Here is a tiny trained network, its code and every weight. The questions are about switching its units off for an input and a class, where a switched-off unit gives its printed mean instead of its output.

import numpy as np


def w(rows, s, z=0):
    codes = np.array(rows[::2]) - 128.0
    scale = np.full(codes.shape[1], s)
    scale[-1] = z or s
    return codes * scale


def f(y):
    return np.maximum(y, 0)


def log_softmax(a):
    a = a - a.max(-1, keepdims=True)
    return a - np.log(np.exp(a).sum(-1, keepdims=True))


def net(x, mask):
    res = np.array(x, float).reshape(1, 2) / 4 @ E
    y = f(res @ A[0][:, :-1].T + A[0][:, -1])
    res = res + np.where(mask, y, B[0][:, -1]) @ B[0][:, :-1]
    return log_softmax(res[-1] @ U[:, :-1].T + U[:, -1])


A, B = {}, {}
E = w([
[147,173,150,19,45,66,83],'x0',
[216,7,77,173,136,144,69],'x1',
],0.011)
A[0] = w([
[111,248,180,132,143,120,255,120],'n0',
[148,67,54,185,101,48,114,33],'n1',
[69,207,168,148,120,142,194,78],'n2',
[76,118,154,199,247,196,246,38],'n3',
[121,67,166,205,181,190,135,72],'n4',
[64,102,208,58,49,76,59,20],'n5',
[102,179,173,205,210,203,217,54],'n6',
[136,151,97,77,148,110,87,252],'n7',
[185,47,136,107,98,112,124,32],'n8',
[34,164,202,139,136,147,212,76],'n9',
[173,43,78,193,139,168,81,165],'n10',
[218,155,63,81,162,50,36,32],'n11',
[213,71,104,135,131,144,77,36],'n12',
[118,94,163,141,170,152,174,255],'n13',
[73,143,166,109,121,118,185,49],'n14',
[122,94,125,188,202,209,132,53],'n15',
[229,233,162,83,32,58,122,164],'n16',
],0.0093,0.0082)
B[0] = w([
[77,189,97,204,144,98,121,251],'n0',
[92,230,140,174,22,74,170,168],'n1',
[114,192,100,218,123,62,124,207],'n2',
[222,191,207,68,65,171,55,230],'n3',
[182,164,160,67,87,146,60,201],'n4',
[187,174,198,98,22,97,74,188],'n5',
[169,165,217,111,82,199,46,211],'n6',
[66,78,168,134,213,161,34,216],'n7',
[141,223,123,182,26,85,150,162],'n8',
[61,189,110,180,88,67,95,213],'n9',
[43,187,84,181,153,67,134,255],'n10',
[138,196,192,98,80,97,81,171],'n11',
[69,170,88,169,2,56,139,188],'n12',
[50,102,133,132,226,172,21,227],'n13',
[154,217,127,178,37,46,146,166],'n14',
[246,154,196,111,99,129,84,196],'n15',
[150,105,184,87,151,179,45,254],'n16',
],0.0098,0.012)
U = w([
[83,150,103,195,74,72,130,56],'0',
[166,119,166,76,92,150,82,35],'1',
[57,75,126,146,197,171,73,244],'2',
[210,40,32,187,183,197,247,1],'3',
[200,33,50,138,154,113,222,1],'4',
[144,12,22,174,163,198,225,1],'5',
],0.014,0.0082)

Each question gives the input, the list of numbers given to net, and the class t.
The units are the neurons (one row each of A and B). Each row of codes is followed by its name. A weight is (code - 128) times the scale printed after its matrix; where a second scale follows, it is the last column's (A, B and U).
mask holds one flag per neuron, in row order. A switched-off neuron (its flag False) gives its mean, the last column of its row in B, instead of its output. The means were averaged over made-up inputs and are rounded, as every weight is.
A unit's drop is (log p(t) with every unit on - log p(t) with that unit switched off) / (log p(t) with every unit on - log p(t) with every unit switched off).
The circuit of an input: a set's keep is (log p(t) with only the set's units on - log p(t) with every unit switched off) / (log p(t) with every unit on - log p(t) with every unit switched off). Starting from the 12 units with the biggest drops (on a tie, the unit counted first), units are removed one at a time, each time the one whose removal leaves the highest keep (on an exact tie, the one counted first), for as long as the keep stays at least 0.8.
circuit, biggest first: the units of the circuit, biggest drop first
most important unit: the unit with the biggest drop
top k neurons: the k neurons with the biggest drops, biggest first
drop of u: that unit's drop, to one decimal
input [-8,7], class 1: circuit, biggest first	[n15]
input [-4,2], class 1: top 2 neurons	[n15 n4]
input [-7,6], class 1: top 3 neurons	[n4 n15 n3]
input [-4,-3], class 1: top 2 neurons	[n3 n10]
input [-7,7], class 0: top 2 neurons	[n10 n12]
input [8,8], class 0: top 2 neurons	[n12 n8]
input [-6,5], class 1: top 3 neurons	[n4 n15 n3]
input [-6,-5], class 1: top 3 neurons	[n3 n6 n10]
input [7,7], class 0: top 2 neurons	[n12 n3]
input [-3,-2], class 2: top 2 neurons	[n5 n13]
input [-4,3], class 1: top 3 neurons	[n15 n4 n0]
input [-4,1], class 1: drop of n4	0.2
input [0,-3], class 2: drop of n1	0.1
input [-2,-3], class 2: drop of n10	0.2
input [-6,8], class 0: most important unit	n10
